arr =
[[-17 -20 -17  -1  16  27  31  29  27  21   9  -6 -26]
 [-17 -14  23  30  18 -18 -32 -15 -12  27  41   4 -29]
 [-17   1  29  12 -34 -15   1  43  -3 -32  13  -3  12]]
Indices start at 0.
The entry directly above the largest entry is -15
The entry directly above the smallest entry -> 18
Report the entry in row 2 and column 0.
A: -17
Report the entry at row 0, column 0.
A: -17
The entry directly below the centre entry is 1
The entry in the bottom-right corner is 12
Report the bottom entry of the column that holds the largest entry.
A: 43
The entry in row 0 and column 1 -> -20
The bottom entry of the column that holds the smallest entry is -34
Report the entry in row 0 and column 2.
A: -17
The entry in row 2 and column 1 is 1
Report the centre entry.
A: -32
The top entry of the column that holds the smallest entry: 16

array([[ -4.751,  -5.273,  -0.034,  -2.541,   0.652,   9.350,   1.508,
          8.591,   1.082,   3.577, -10.873,   4.080,  -8.826,  -3.271,
          4.287],
       [  4.471,   7.491,   1.674,  -4.876,  -9.019,   0.622,  -3.550,
          2.009,   4.620,  -1.050, -10.651,   6.737,   2.844,   8.088,
        -11.343],
       [  5.283,  11.958,   3.513,   2.099,  15.014,  13.250,   3.396,
         -1.215,  11.300, -10.989, -12.494,  -2.115,   4.410,   6.623,
          3.920],
       [  1.313,   2.989,   3.900,  -6.514, -13.010,   6.788,   1.527,
          5.230,   7.899,   4.755,   4.045,   5.277,  -1.772,   2.418,
         -1.454],
       [  7.964,  -1.469,  11.720,  -1.612,  -4.704,  -2.143,   2.968,
          3.072,  -1.205,  13.586,  10.494,   5.952,  -7.349,   4.669,
          7.371],
       [  1.536,  -0.953,   1.368,   8.410,  10.768,   9.048,   1.130,
         -6.871,  -2.019,   0.829,  -1.310,  13.397,  -4.844,   6.071,
         -7.334],
       [  3.260,   2.630,  11.046,  -3.054,  10.216,  -7.194,   3.939,
         -5.144,  -0.955, -12.542,   3.488,  14.113,  11.243,  -0.264,
         -7.466],
       [  6.582,   7.879,   7.857,  -2.927,  21.144,  10.647,   3.345,
          3.367,  -3.316,  13.588,  -8.297, -15.504,   5.901,  -2.471,
         -1.035],
       [  4.640,  -5.499,   1.241,   7.668,   8.137,  -7.097,  -2.838,
          6.572,  -5.840,  11.274,   2.118,  -1.432,   7.721,   8.212,
         -0.054],
       [ -1.845, -18.649,   8.965,   5.523,   0.038,   1.586,  -2.997,
         -3.416,  -6.859,  -9.248,  -0.319,  -0.783,  -7.108,  -0.288,
          5.376],
       [  3.158,  -0.296,   2.125,   9.291,  15.729,  -0.772,   2.816,
         -5.761,   3.628,   2.127,   0.648,   1.377,  -3.115,   2.876,
          7.579],
       [ 12.048,   3.047,   3.407, -11.985,  -4.891,  15.493,  10.388,
          1.205,  10.578,   3.871,   0.154,   3.731,  -0.073,  -2.059,
        -17.899],
       [  1.802,  10.222,   7.961,  -4.803,  10.460,   7.389,   2.923,
          5.556,   8.284,   3.275,  -2.708,   4.507,   8.543,  -0.847,
          3.997]])
Find the entry just right of -10.651.
A: 6.737
The entry just right of the smallest entry -> 8.965
Find the entry just right of -2.541.
A: 0.652
Find the minimum.
A: -18.649
Find the entry just left of the largest entry.
A: -2.927
Find the maximum.
A: 21.144
Find the entry just right of -11.985.
A: -4.891
The entry just right of 2.923 -> 5.556
The median of all entries: 2.127
